The same points and some others measured another way (B), then each row and its match in B
B (71 x 30)
[[ -59   72   34 -186  322   45 -197  199  163  276   18 -105  291  -90
  -121  -71   70  -98  -49 -102  180  104 -159  266  172  149 -188 -183
    63   10]
 [  10    8 -219 -179  -27    9 -101  123   76 -100   57 -282  104  -10
  -115   49  -61  -43 -135   23  102   24   99  -88  113   -4 -108  175
   -61  -41]
 [ 119  208  184  241  210  199  -25 -328  -38  478 -156  222   85 -227
  -107  -56  115  140  133   16 -158 -255  -28  258   45  -68  150  167
  -313   54]
 [  39 -129   16  -75  -39  251   32   71 -106 -111   -4 -171   80 -153
    41 -188  -41   36   68  168  141   80  338  125  -53    5   -4  -21
   319  106]
 [ 115  351 -756 -203  159 -348  135   44  250  -56   37 -157  -99  -23
  -151   65  -15   24 -459  242  243 -252  202  -81  214 -123 -127   35
  -341 -389]
 [  -5  -88  -16 -125  -53  170  -75  113  -24  -88   36 -200  114  -47
   -40  -76  -47  -18   -6   46  112   89  176   48   10   23  -72   87
   173   86]
 [  72  131   15   -5   12  145  138 -157  -96  137  -19  192   -2  -63
   -34 -167   90  186   19  212   60  -74  317  337 -102 -115  -30  125
   119   58]
 [  55  101 -170  222  -78  -51  157 -143  -32 -116  -37  203 -287  326
   -76  149    7  -41 -312  100  -87 -435   35  -98 -163 -163   46  130
  -154  -30]
 [  19 -221  564   60 -185  222  -28   -9 -340 -181   18   99  198  559
  -231  385  -47 -141  -12 -149 -268   78 -217  184 -212 -288  -49  203
    49  173]
 [  22   18  125 -114   41  140 -117   16  -36  111   14  -97  240  -17
  -158   47    9    1   42  -37    3   98    2  176   70  -60  -78  164
   -49   43]
 [ -94 -194  396  -46   29   50 -242  261  -57 -117   62  -91  276  581
  -271  451  -58 -361 -184 -343 -143   85 -550   22  -12  -69 -185  -23
   -36   80]
 [ -27   78 -151 -153  -19  -84  -79  105   83  -62   82  -91   69  236
  -189  180  -14  -82 -240  -48   47  -29  -52   -6   53  -64 -179  189
  -123  -53]
 [ 141  -28  -81   78  192   76  167   24  -94  -76  -94  -65   28  -18
   -15  -15  -42  -76 -134  212   89 -147  117  122   -8 -131   89 -338
    80 -141]
 [ 215 -197 -276  132   65   39  400  112 -217 -523  -99 -166 -182  156
   100   28 -163 -171 -318  424  159 -260  310  -63 -140 -253  176 -586
   287 -259]
 [  98  277  -45    0  313   12  178 -128    4  345  -58  301   59  -93
   -71 -175  164  145  -82  215  135 -135  158  513   -6 -104  -59 -189
    34 -100]
 [ -34  -67    8  -33  238   53  -81  225   75   14  -16 -119  123   86
   -50   13  -16 -204 -163  -46  137  -43 -160   92   48   84  -89 -344
   146  -15]
 [-130  107  -96 -174  -59  -97  -11  132   94  -44  158  193  -61  412
  -134   44   96  -38 -304  -24  135  -45   16  187 -122    3 -319  146
   174   87]
 [ 115  -60  200  216  247  168  -27  -37  -88  117 -153  -48  132   -3
   -88  121  -39 -150  -19  -25 -112 -193 -218   70   34  -81  162 -248
  -141  -42]
 [  -4  146 -254 -142  136  -67  108   98   91   13   52   66  -29   73
   -42 -111   65   15 -240  172  241  -77  186  231  -13  -12 -176 -131
   165  -76]
 [  62   51  400    6   18  118  -55 -114 -181  161  -10  168  268  306
  -284  290   54  -12    1 -112 -214   34 -215  321  -40 -263  -73  253
  -202   51]
 [  76   49  223  234  113  138   38 -171 -114  166 -102  213   19  156
  -113  113   51  -29  -50  -11 -159 -244 -128  183  -87 -140   87   -3
  -129   45]
 [ 121 -264  119  -41   -3  150 -129  170 -158 -290  -47 -504  308  102
  -179  351 -217 -256  -50  -70 -107   96 -172 -197  141 -181   83  -36
  -163 -114]
 [ -69  -30 -180    3   79  296 -569   48  334  335  -71 -639  195 -719
    -4 -206  -87  -31  257 -271   19  -37  -39 -463  402  451  111  425
  -332  206]
 [  -7 -171  377  170   30  286   18    7 -179    7  -52  151   34  197
    -4  -16   22 -101   22  -16  -56  -78  -46  221 -198  -30   29 -145
   283  203]
 [ 106 -257  108  216  198  271  -48  100  -87  -82 -164 -310   96 -138
    47    9 -135 -229   10   26  -13 -158  -91 -126   46   29  227 -402
    66   -6]
 [ 189   60   62  146  323  116  112  -90  -90  170 -158    6  140 -132
   -67    6    6  -40  -25  145  -11 -176  -24  233   68 -145  156 -323
  -108 -151]
 [ 101   91   52  101  133   99  -85 -127   -6  200  -98  -75  146  -90
  -159  116   -9   -6    6  -40 -115 -157 -101   34  116  -94   90  139
  -332  -47]
 [ -87  -69  236  185  179  126 -263   81   99  190  -61   -7   78  175
  -110  164   10 -252  -87 -297 -115 -193 -458  -63   31  140   -5  -68
  -123  146]
 [ 115  157  205  257  233  136    2 -253  -61  365 -152  213   76  -24
  -140   78   83   23   18  -19 -180 -282 -170  215    4 -128  137   24
  -303   -4]
 [  60   65  -94 -141  261  103  -49   78   66  184  -33 -186  228 -293
   -56 -161   20   24   23  110  188   61  129  223  166   39  -45 -162
    52  -68]
 [  82   13  355  290  -12  302   23 -295 -195  221 -120  248   10   18
   -71    4   65   88  140   10 -226 -216   22  204 -150 -137  153  222
   -92  186]
 [  15   78  328  254   85  150   -5 -188  -91  255  -72  354    7  241
  -130  108  111  -18  -34  -89 -189 -250 -199  245 -141  -98   27   92
  -104  144]
 [  13   55 -365 -173  177 -116  -34  232  177  -88   35 -267   61   10
   -82   30  -46 -146 -292   65  232  -63   13  -51  160   39 -125 -196
   -15 -177]
 [ 165   39  177  262 -104  229  234 -330 -284   22 -107  284 -107   76
   -44    6   35  153   41  220 -171 -260  253  208 -227 -285  174  189
   -18   72]
 [  88  -82  398  277   56  284  -40 -168 -195  147 -131   94  103   69
  -100  118    3  -48  109  -73 -235 -163 -144  120  -85 -123  165   63
  -108  130]
 [ -84 -391  120 -152   77  276  -45  437  -73 -306   46 -315  144   44
   118 -196  -92 -248  -41   60  307  221  128  113  -86  171 -114 -530
   720  149]
 [ -25 -159  -53  176  146   40  -26  196   54 -166  -62 -100 -104  246
     9  111  -68 -312 -284  -56   47 -278 -225 -171  -51   75   29 -381
   107    2]
 [  96   79  296  262  -98  220  276 -337 -295  100  -64  549 -164  263
   -32  -37  134  184    1  205 -157 -261  229  411 -347 -266   68  166
   141  172]
 [ 161  -46 -480 -187  118  -46  -85  199  103 -243  -36 -696  194 -271
  -112  126 -218 -150 -179  119  148   -4  102 -341  344  -67   71  -63
  -288 -325]
 [ -58  -59  -84 -156 -115   75  -99  151   30 -138   99 -160   55  104
   -74    8  -30  -51 -109   -6   99   57  123  -28  -10   27 -152  188
   131   94]
 [-287  167 -387  -67   -5   14 -410  137  508  292  106 -108 -185 -206
    34 -275   93   -9 -122 -243  200 -214    0 -285  126  533 -223  404
   -13  298]
 [  37  -49   59 -123  -33  202 -133   27  -46   25   11 -238  219 -152
  -108  -29  -40   34   96    7   29  125  141   66   85  -19  -33  232
    -8   68]
 [ 209 -169 -268  -61  215  173   47  164  -55 -204 -126 -596  200 -429
    47 -109 -197 -108   -3  263  202   22  259 -122  213  -42  192 -402
    59 -233]
 [ 120 -196   60 -135  185  288 -243  163  -25   28  -85 -628  451 -455
   -76  -28 -162 -107  201  -15   62  226   23  -59  304   45  107  -87
   -72  -53]
 [  62  159  -43 -144  222   80  -89   -3   71  277  -19 -110  260 -240
  -142  -83   53   70   31   43  102   63   67  261  181  -12  -69   43
  -112  -61]
 [  49  -24  -99  -47  148   78  108  115  -26  -65  -15  -42   25    6
    10 -112    3  -54 -134  178  195  -56  163  185  -31  -22  -44 -295
   245  -45]
 [ 168  137  -47   31  228  127  200 -131  -99  168 -102   98   71 -206
   -20 -181   65  126    2  293  112  -98  278  375   -1 -146   73 -198
    65 -105]
 [ 161   60  213   17  235  339   67 -164 -146  346 -129   19  271 -454
   -10 -291   75  202  287  214   57   70  288  471   52  -77  120  -81
    98   35]
 [  52 -115  126  230   72  123  -52    6  -69  -58  -96  -63    1  182
   -77  195  -64 -195 -120  -79 -132 -244 -214 -109  -40  -66  113  -95
  -120   22]
 [ 154   53 -338  -57   64   31  262   -1  -72 -171  -38  -93  -66 -131
    29 -161  -33   73 -156  390  219 -119  448  121  -15 -151   42 -185
   157 -170]
 [  23  266  -66 -124  234   35  -46  -66  119  392   -9  100  171 -200
  -131 -158  139  138   -7   64  124  -17   99  365  112   14 -118   83
   -89  -21]
 [ -72   -3    9 -122  -73  124  -90   76   24   18   74  -25   54   56
   -62  -83   39   20  -31   -5   97   42  138  121  -48   54 -163  201
   169  153]
 [-107   63 -457  -27  -75   97 -347   53  363  113   21 -405 -113 -410
    38 -214  -53   11  -22 -108  127 -198  155 -464  220  369   -5  452
  -191  158]
 [ -63  -69   63  -87 -107  180   44   75  -72  -89   75   98  -28  126
    19 -173   48   38  -37  110  149   42  277  229 -184   25 -145   52
   423  200]
 [  81   34  -68   83   82   47  239  -26 -113  -83  -41  157 -100  148
    -4  -43   28    0 -189  242   92 -199  199  214 -148 -153   14 -221
   176  -56]
 [  56   -8 -211 -121  189   43  -36  159   80  -27  -16 -292  143 -164
   -39  -64  -53  -85 -111  101  196   -2   93   25  153   35  -35 -204
    44 -120]
 [ 168  209  118  -32  226   -7  -85 -149  -46  296  -77  -38  351    6
  -335  309   20   11  -31  -64 -170  -31 -238  219  212 -267    7  194
  -546 -197]
 [ -54  -77   40  167   52  142 -137   55   70   36  -51  -60  -58   77
   -16   28  -14 -156 -101 -122  -34 -228 -148 -128  -22  126   30  -12
    -4  133]
 [ 152   41  -25   52  260  113   65  -28  -44  123 -118  -98  141 -184
   -54  -46  -11  -20  -25  151   55 -108   60  171   93  -97  109 -246
   -65 -130]
 [ -67  117  266  -81 -140   89  -80  -99  -71  159   96  277  102  327
  -229  124  124   88  -24 -107 -109   37  -22  314 -132 -122 -213  476
   -33  197]
 [-161  179  236 -174  246   11 -352  116  216  470   80  107  326  135
  -263   87  156  -78  -46 -339   19  104 -407  324  134  158 -306  153
  -124  142]
 [ 220 -201 -111  202  144  127  191   57 -175 -317 -161 -290  -12   -2
    28  113 -183 -200 -170  229   10 -240   68 -150    4 -191  265 -451
     9 -209]
 [  44 -120  320  262   22  292 -120 -121 -128  117 -114    6   70   23
   -67   88  -20  -79  100 -111 -207 -177 -148   -5  -56  -35  149  106
   -92  172]
 [ -19   34 -254   40  216  155 -322   64  286  264  -93 -417   98 -524
    14 -180  -51  -65   60 -105  106 -148  -32 -270  299  319   90   65
  -221   47]
 [  84  -19  290  285 -137  242  139 -279 -261   20  -78  307 -112  217
   -60   73   40   73   29   87 -217 -254  107  175 -259 -224  128  225
     4  165]
 [  11  -95 -171  146  -36  130 -196   28   91  -76  -67 -338  -58 -111
   -23   71 -126 -140  -76  -86  -53 -246  -53 -416  108  109  128  171
  -217   50]
 [  35  -60   64 -113  -28  247  -63   22  -73   20    5 -184  183 -186
   -50 -122  -25   67  123   80   77  125  238  135   35  -10  -26  151
   121   91]
 [ 117  -12  -30   47  243   91   78   44  -42   26  -93  -87   92  -75
   -25  -34  -21  -83  -88  140   95 -108   40  151   41  -68   69 -334
    54 -109]
 [-278   62 -466  -64  211 -197 -412  404  570   76   88 -264 -136  124
   -40   26    3 -356 -436 -341  234 -275 -410 -428  208  494 -252 -104
   -78   55]
 [  12 -220  442   18   26  114 -157  150 -182 -140    1 -125  310  492
  -268  473  -93 -301 -103 -256 -213   74 -462   51  -24 -199  -55  -30
  -107   20]
 [  82    5 -131   61  -46   48  202  -24 -103 -185  -10   70 -147  163
   -11  -15  -19   -8 -194  226   68 -192  240   73 -143 -146   10  -54
   144  -30]]
Rows of B count from 0, top down.

[ -68  -10   -3   32   15  -31  -11   33 -145  -91  147   51   51  153
  -92 -106   11   40 -133  125   24  -34   74   17  160   28   92  -63
  114   43  233  130] => 55
[ -51   50  -11  368   58    2  193  168   48   97  -39 -299 -143 -146
  109  108 -131    2  154 -154  214   54  -27    8  111  -18  102  115
  -61 -102 -123  -10] => 62
[  87 -236 -358  -77   53  -55   60   65  121  -49  143  377   75 -108
  -31   11   30 -248 -384  -43    0   -9   98  162   94 -216  127  -58
  345  263  195   60] => 70
[-184  -51  234   47  -24   92   12  -57  344   14 -126  -94   85  250
   62  133 -111 -230  292 -299  247 -146    9 -222 -237  231 -383  -75
  -14 -208 -121  -65] => 19
[-179  141  134   -3   -3  116  -31   24 -211 -121  141  -86   57  121
   -4  -72  113    2  -48  191  -24 -118  132   63  182   -6   70   88
  139 -112  310  119] => 29
[ -20 -271  226  281  -81 -135   50  -38  291   98 -196   24  109  374
 -144   51 -241 -113  260 -367  256  -18 -107 -327 -349  433 -260 -289
 -174  -19 -335 -194] => 69
[-404  370  235  183   80  240  -66   46 -376 -155  190 -534  -56   73
   36   70   35   -7  160  363  -49 -185   76   53  353  -38   54  390
   31 -356  287   84] => 47
[-269 -117 -160  202  104 -139  -76  104 -381 -300  387 -215  148  147
 -233  -60  -61  -50 -267  408  101  138   -8  146  585 -112  242   46
  143  145  223  236] => 42
[-371  -91   11 -168   81  133  -29  -37  455 -179   66 -152  166  157
  165  185  -71 -419  145 -226  429  -68   74  -76   54  -57 -476   -1
  178 -167    9  193] => 56
[-124   98   31  370  112   11  125  111   84   91  -49 -361 -192  -54
   62  161 -254   -3  257 -128  183  -22 -101 -105   51   69  -39  136
 -146 -183 -141  -37] => 34
[  46   47  -32   88   44  -47  -19   -8 -153   19   80  155  -71  141
 -158  -87  -87   90 -114  129 -160 -141    6  -59    0  102   94  -34
   40   39  234   -1] => 45
[ 162  201   53  398   93 -127  171  103  -16  251 -133 -149 -358   34
  -44  -52 -325  419  232 -118   70  -26 -143 -236  -87  265   59  -73
 -326 -109  -52    5] => 57
[ -52 -279 -498  247  222 -262   15  100    4 -116  265   32  -14  -32
 -228   74 -310 -168 -302  138  100  142 -132   63  343 -155  136  -11
  109  303   20   98] => 61
[-167   68 -186  185  212   -7   41   58  124  -15   98 -235 -160  -56
   14  167 -286 -106   75    4  122  -60  -84  -59  168  -71 -104  163
  -13 -101   28   81] => 33
[ -60   -4  211  151  -96  -12   27   56 -214  -48   49  -38   95  212
  -84 -137   75  101  -16   62   59   -7   82  -10   82  153  143  -92
   27  -21  135   42] => 5
[  -7  205  337   24  -99  140   20  -22 -119   69  -72   46  -22  202
   17 -110   96  146  119  -11  -84 -217  117  -97 -166  222   -9  -33
    2 -195  227  -25] => 0
[ 111   26   53  320  -31   12  138   86  -92  166  -91   27 -113  -62
  -24   29  -46   20   27  -82 -105  -97    7   -6 -120  109  205   59
   -4  -25  -16 -203] => 23
[  84 -161 -238  233   83 -116  165  122  217   85  -11   35  -93 -125
   12   84 -191  -84  -49 -214  187   75  -57   -8   21  -51   50  -43
   33  113 -111   -3] => 48
[-203  164 -110  -13  168  111  -63   -8 -102 -119  202  -90  -72   14
  -19   70  -71 -111  -87  244  -84 -184   50   47  219 -120  -24  216
  159 -102  327  121] => 46
[ 174 -339  229  158 -203  -94  128  -15  330  173 -275  313  161  273
  -57  -20  -33 -126  122 -504  184  -38   15 -217 -499  382 -141 -371
  -25   72 -273 -250] => 10
[ -14  -54  244 -127 -162  187   97   -5  293   54 -157  184  143  101
  193   12  188 -216   99 -364  163 -161  202  -30 -294   94 -185 -103
  191 -121   46  -53] => 59
[-112    0 -222   -9  173  -87 -101  -16 -137 -152  268   77  -18  161
 -203  -68 -164    5 -227  292  -62  -73  -19   -8  260  -38   18   -8
  120   98  332  194] => 49
[-234  123  164  -99  -21  184   -7   20  -38 -136  110 -106  102  113
  102  -15  149 -109   12   53  109 -128  177   62  131  -44  -75   83
  193 -174  282  162] => 44
[  59   -1   -3  -12   57 -132  -35  -47   10   13   52  195  -54  307
 -181 -169 -192  216  -44   24   25  -89  -38 -207  -61  228 -104 -245
  -54   40  207  144] => 32
[-177   14  258   45  -84   93   19   17   -4  -71   10 -106  132  216
   32  -21   85  -66  104  -58  169  -64  113  -39   14  125  -76  -42
   65 -146   89   53] => 9
[ -65 -153   57  -45  -76  -38   40   42   33 -113   89  122  183  195
  -23 -122   92  -43 -125  -75  221   44  123   25   93   37    1 -202
  166   86  145  176] => 1
[ -32 -337  170  212 -143  -45   75    2  281   46 -168   97  216  234
  -53   95  -48 -311  124 -386  216  -21    6 -139 -295  262 -142 -201
   33   34 -287 -233] => 8
[  76  253  358  285  -34  -36  -14  -39 -291  160  -98  -43 -182  359
 -212 -185 -160  438  220  107 -188 -197  -69 -295 -205  477   48 -102
 -286 -175  142  -95] => 53
[-166   21 -166   48  128   44   -1   56  -23 -113  187  -83  -13  -37
   -3   77  -55 -156 -120  121   54  -57   41   87  250 -152   24  138
  173  -12  200  117] => 58
